Here is a tiny trained network, its code and every weight. The questions are about switching its units off for an input and a target symbol, where a switched-off unit gives its printed mean instead of its output.

import numpy as np


def w(rows, s, z=0):
    codes = np.array(rows[::2]) - 128.0
    scale = np.full(codes.shape[1], s)
    scale[-1] = z or s
    return codes * scale


def norm(h):
    return h / np.sqrt((h * h).mean(-1, keepdims=True) + 1e-5)


def softmax(a):
    e = np.exp(a - a.max(-1, keepdims=True))
    return e / e.sum(-1, keepdims=True)


def log_softmax(a):
    a = a - a.max(-1, keepdims=True)
    return a - np.log(np.exp(a).sum(-1, keepdims=True))


def net(x, mask):
    ids = ['ΔΛβεζπτ'.index(c) for c in x.split()]
    T = len(ids)
    res = E[ids] + P[:T]
    u = 0
    for l in range(3):
        r = norm(res)
        for j in range(2):
            rows = slice(3 * j, 3 * j + 3)
            q, k, v = (r @ M[l][rows].T for M in (Q, K, V))
            z = softmax(np.where(np.tri(T) > 0, q @ k.T / 3**0.5, -1e9)) @ v
            o = O[l][rows]
            res = res + np.where(mask[u + j], z, o[:, -1]) @ o[:, :-1]
        u += 2
    return log_softmax(norm(res)[-1] @ U[:, :-1].T + U[:, -1])


Q, K, V, O = {}, {}, {}, {}
E = w([
[43,189,234,90,140],'Δ',
[154,231,77,134,95],'Λ',
[244,200,172,101,134],'β',
[78,170,203,252,173],'ε',
[160,169,198,183,229],'ζ',
[154,106,163,106,198],'π',
[132,140,136,151,91],'τ',
],0.018)
P = w([
[147,187,71,135,180],'0',
[129,159,62,126,184],'1',
[143,161,69,133,178],'2',
[158,167,85,134,157],'3',
[175,170,97,132,136],'4',
[195,169,112,124,117],'5',
[202,172,127,122,107],'6',
[225,171,150,116,98],'7',
[233,177,165,118,90],'8',
[243,176,183,116,81],'9',
[253,176,200,116,73],'10',
],0.0052)
Q[0] = w([
[138,114,27,49,73],'L0H1',
[188,131,116,146,187],'L0H1',
[126,167,144,217,139],'L0H1',
[83,254,114,175,161],'L0H2',
[148,90,92,168,10],'L0H2',
[197,225,122,78,131],'L0H2',
],0.0099)
K[0] = w([
[196,74,40,165,121],'L0H1',
[185,133,173,67,160],'L0H1',
[101,189,147,94,66],'L0H1',
[97,244,168,156,108],'L0H2',
[124,85,74,173,31],'L0H2',
[203,230,95,55,107],'L0H2',
],0.011)
V[0] = w([
[146,73,31,126,102],'L0H1',
[208,109,59,74,111],'L0H1',
[168,159,118,203,222],'L0H1',
[207,201,78,44,18],'L0H2',
[141,169,83,184,97],'L0H2',
[171,98,170,255,106],'L0H2',
],0.0062)
O[0] = w([
[71,143,234,253,140,1],'L0H1',
[228,174,215,155,82,102],'L0H1',
[91,184,67,186,198,251],'L0H1',
[6,106,20,142,228,207],'L0H2',
[123,114,72,86,156,164],'L0H2',
[125,71,104,83,45,173],'L0H2',
],0.005,0.0056)
Q[1] = w([
[113,168,126,152,135],'L1H1',
[88,108,106,179,103],'L1H1',
[166,128,119,120,113],'L1H1',
[126,98,4,97,74],'L1H2',
[141,106,192,104,138],'L1H2',
[92,116,174,160,153],'L1H2',
],0.019)
K[1] = w([
[117,182,137,111,208],'L1H1',
[1,67,135,167,99],'L1H1',
[178,57,74,147,116],'L1H1',
[167,101,77,182,142],'L1H2',
[107,137,162,46,92],'L1H2',
[57,99,198,106,146],'L1H2',
],0.011)
V[1] = w([
[128,157,36,253,58],'L1H1',
[102,196,45,195,54],'L1H1',
[89,162,188,125,141],'L1H1',
[43,55,195,45,14],'L1H2',
[90,204,33,28,180],'L1H2',
[155,72,43,199,137],'L1H2',
],0.0043)
O[1] = w([
[187,170,181,132,46,120],'L1H1',
[170,159,191,188,98,128],'L1H1',
[101,69,198,110,101,132],'L1H1',
[202,254,58,99,216,2],'L1H2',
[126,72,82,71,65,191],'L1H2',
[65,88,167,170,183,113],'L1H2',
],0.006,0.0075)
Q[2] = w([
[150,151,128,109,102],'L2H1',
[132,95,160,195,104],'L2H1',
[37,128,24,94,129],'L2H1',
[124,140,128,115,7],'L2H2',
[120,144,113,211,180],'L2H2',
[151,166,94,88,202],'L2H2',
],0.017)
K[2] = w([
[189,134,125,114,86],'L2H1',
[105,114,134,206,115],'L2H1',
[20,167,149,1,105],'L2H1',
[163,129,46,172,94],'L2H2',
[74,174,203,184,147],'L2H2',
[110,224,154,25,98],'L2H2',
],0.015)
V[2] = w([
[30,179,104,95,119],'L2H1',
[86,190,206,62,98],'L2H1',
[196,159,134,101,194],'L2H1',
[140,105,123,131,148],'L2H2',
[63,158,208,81,135],'L2H2',
[52,132,113,254,126],'L2H2',
],0.007)
O[2] = w([
[99,158,151,122,132,76],'L2H1',
[102,193,187,99,203,134],'L2H1',
[128,223,73,99,66,252],'L2H1',
[115,151,110,125,170,135],'L2H2',
[1,135,57,212,84,116],'L2H2',
[183,143,27,99,98,35],'L2H2',
],0.0064,0.0041)
U = w([
[6,174,169,77,195,134],'Δ',
[115,191,18,96,109,84],'Λ',
[215,196,167,56,147,144],'β',
[103,147,206,198,109,160],'ε',
[209,128,83,179,255,2],'ζ',
[119,33,179,73,220,162],'π',
[138,44,99,82,82,189],'τ',
],0.012,0.0051)

Each question gives the input, a string of symbols that net reads in full, and the target symbol t.
The units are the heads (3 rows each of Q, K, V and O). Each row of codes is followed by its name. A weight is (code - 128) times the scale printed after its matrix; where a second scale follows, it is the last column's (O and U).
mask holds one flag per head, layer by layer. A switched-off head (its flag False) gives its mean, the last column of its rows in O, instead of its output. The means were averaged over made-up inputs and are rounded, as every weight is.
A unit's drop is (log p(t) with every unit on - log p(t) with that unit switched off) / (log p(t) with every unit on - log p(t) with every unit switched off).
The circuit of an input: a set's keep is (log p(t) with only the set's units on - log p(t) with every unit switched off) / (log p(t) with every unit on - log p(t) with every unit switched off). Starting from all 6 units, units are removed one at a time, each time the one whose removal leaves the highest keep (on an exact tie, the one counted first), for as long as the keep stays at least 0.8.
units of the circuit, in order: the units of the circuit, biggest drop first
heads that matter: for each layer, one digit per head in row order, 1 if its drop is at least 0.15 and else 0, layers parted by /
drop when u is switched off: that unit's drop, to one decimal
input β ζ β Λ Δ ζ π τ, target Δ: units of the circuit, in order	(L2H1)
input β τ Δ τ ε, target Δ: heads that matter	10 / 11 / 10
input ζ τ Δ π, target Δ: heads that matter	10 / 10 / 11
input π ε ε β β ζ β Δ β π, target Λ: units of the circuit, in order	(L1H2 L0H2 L2H2)
input π Δ ε τ β β, target Λ: units of the circuit, in order	(L0H2 L1H1 L2H2)
input β π β Λ ε β ε ε Δ ε, target β: heads that matter	11 / 01 / 00
input π Δ ζ β τ ε, target Δ: heads that matter	10 / 11 / 11
input Δ ε β π β ζ ε, target Λ: units of the circuit, in order	(L1H2 L0H1 L0H2 L2H1)
input β Δ ε τ ε ε β, target Λ: units of the circuit, in order	(L0H2 L1H2 L1H1 L2H2)
input Λ ε Δ ε ε ε ζ π β, target Δ: heads that matter	11 / 11 / 11
input π Λ Δ τ, target Δ: heads that matter	00 / 00 / 10
input β ε ζ ζ Δ Λ, target Δ: heads that matter	01 / 00 / 10
input Δ ε ζ Λ Λ π, target Δ: drop when L1H1 is switched off	1.1
input β Δ β ζ, target Δ: drop when L0H1 is switched off	1.2
input Δ β ζ ζ β π π, target Λ: drop when L1H1 is switched off	0.0
input β β ζ Λ β π β β ε ε ζ, target ζ: units of the circuit, in order	(L2H2)
input ε Δ β Λ, target Δ: drop when L2H1 is switched off	0.5
